0.399 -0.596 -1.655 -7.624 -0.251 -2.588 1.396 -0.205 -0.054 4.074
 -1.248 -0.417 -0.371 -0.190 -0.878 1.291 -0.063 0.814 0.055 0.329 1.363
 -2.970 4.912 -1.695 -0.851 -0.382 0.256 -2.361 0.504 0.444 -1.030
 -1.094 1.736 1.890 0.657 0.818 0.764 -0.818 -> koraz > T
0.452 -0.453 -1.181 -1.676 -0.953 0.027 2.008 0.881 -0.653 0.499 -0.582
 0.640 1.835 0.133 -0.450 2.785 -1.044 0.198 -0.309 1.359 1.367 -0.816
 3.456 0.654 -0.407 -1.720 -0.071 -0.166 -0.436 0.135 -0.503 -0.828
 1.796 1.438 2.034 -0.731 1.423 -1.450 -> koraz > T
1.221 -1.196 -1.938 -2.227 -0.285 0.110 5.281 1.491 1.608 0.948 -0.682
 1.337 0.069 2.165 -1.770 1.937 0.397 1.353 0.563 0.214 2.389 -1.378
 3.366 0.400 -1.002 -3.133 0.534 -0.427 0.091 -0.966 -1.537 -1.511
 -0.706 1.420 2.078 0.378 1.870 -0.873 -> koraz > S
0.116 2.240 2.218 -2.012 -0.741 -1.419 4.957 0.844 -3.440 1.373 0.452
 0.635 -0.336 0.802 -1.836 0.695 0.021 0.996 -0.410 -0.745 2.478 -2.397
 3.510 -0.254 0.161 0.625 -0.897 3.681 -1.794 1.589 -1.628 -1.280 4.092
 0.267 0.959 0.423 1.387 -0.168 -> vav > Q
0.312 0.028 1.134 -1.713 1.772 -0.987 2.857 0.895 -2.037 0.454 -1.151
 -0.832 0.078 -0.233 0.427 -0.970 1.150 1.956 -1.094 -0.327 0.272 -2.478
 1.293 -1.090 -1.588 1.183 -0.976 0.836 -0.671 1.119 0.885 -0.100 -1.828
 1.381 -0.422 0.492 0.865 4.762 -> vav > Q
0.646 -1.989 -2.406 -0.626 -0.604 -1.110 1.321 -0.768 -0.080 -0.138
 0.245 -0.662 0.147 -0.028 -0.919 2.621 0.026 1.477 -0.251 1.049 1.194
 -2.658 4.959 -0.002 -1.041 -0.845 -0.120 -1.734 0.000 -0.059 -0.373
 -0.724 3.421 1.640 1.531 0.738 -0.107 -0.118 -> koraz > T
-0.363 -0.209 0.556 -1.871 -0.824 -1.006 2.371 1.562 -1.118 -0.680
 -0.470 0.149 -0.077 0.342 -1.509 1.695 0.352 0.858 -0.813 0.865 1.015
 -1.837 2.849 0.437 -0.162 0.231 -0.260 -1.175 0.755 0.474 1.656 -0.502
 2.936 2.415 0.475 1.334 0.940 0.544 -> koraz > T
0.710 -0.541 -0.205 -1.669 -1.436 -1.116 4.102 1.004 -2.357 -0.070
 -1.584 0.059 -0.196 -0.335 -2.917 2.169 0.187 1.575 -0.467 0.033 2.136
 -1.684 4.364 -0.772 -0.497 -1.446 -0.151 0.008 1.043 1.096 -0.640
 -2.353 3.860 1.340 0.695 -1.690 0.927 -0.157 -> koraz > S
-0.036 0.637 1.705 -3.737 -0.953 0.638 3.782 -0.988 -5.248 1.548 -0.753
 -0.097 0.021 0.147 -2.821 1.350 0.527 0.745 0.364 -0.149 0.052 -1.377
 2.715 1.567 0.000 -0.108 -0.982 3.946 -0.045 1.995 -0.227 -1.250 2.096
 2.192 0.645 0.256 0.727 0.322 -> vav > Q
0.989 -1.104 -1.315 -0.136 0.351 -0.664 0.471 0.714 0.283 -1.279 -0.969
 0.760 0.443 -0.083 -1.175 2.855 0.517 0.916 -0.779 0.700 1.020 -2.716
 4.385 0.679 -0.917 -1.251 0.109 -4.172 -1.417 -1.786 -0.530 -0.397
 4.299 3.307 1.026 0.223 0.750 -0.838 -> koraz > T
1.108 -0.439 3.570 -0.974 -1.992 -2.526 2.158 0.235 -1.345 -0.547 -0.917
 0.267 -0.591 0.011 -2.128 2.283 -0.285 -0.281 1.213 1.026 1.792 -1.434
 5.296 -0.201 -0.194 -0.885 -1.422 -1.515 -0.161 -0.108 -1.717 -1.466
 7.359 2.857 0.942 -0.430 0.993 -2.156 -> koraz > T
-0.005 -0.428 -1.880 -0.658 -0.999 -1.861 1.722 0.439 -0.398 -0.987
 -0.874 -0.178 -0.219 -2.153 -1.770 1.246 0.789 0.422 0.425 0.793 2.106
 -1.350 4.135 1.149 -0.684 -1.474 1.009 -2.290 0.258 -0.777 -0.414
 -0.471 2.392 1.242 0.291 0.629 0.903 0.100 -> koraz > S
2.118 1.677 -3.311 -2.020 -0.755 0.166 4.482 -0.271 -0.628 1.703 -0.580
 0.656 0.004 0.543 -0.693 -0.355 -0.322 0.021 0.106 -0.136 1.967 -2.145
 4.878 1.595 -1.204 0.789 -0.258 1.880 0.415 1.666 -0.594 -1.082 5.989
 0.128 -0.484 -0.338 -0.462 0.035 -> vav > Q
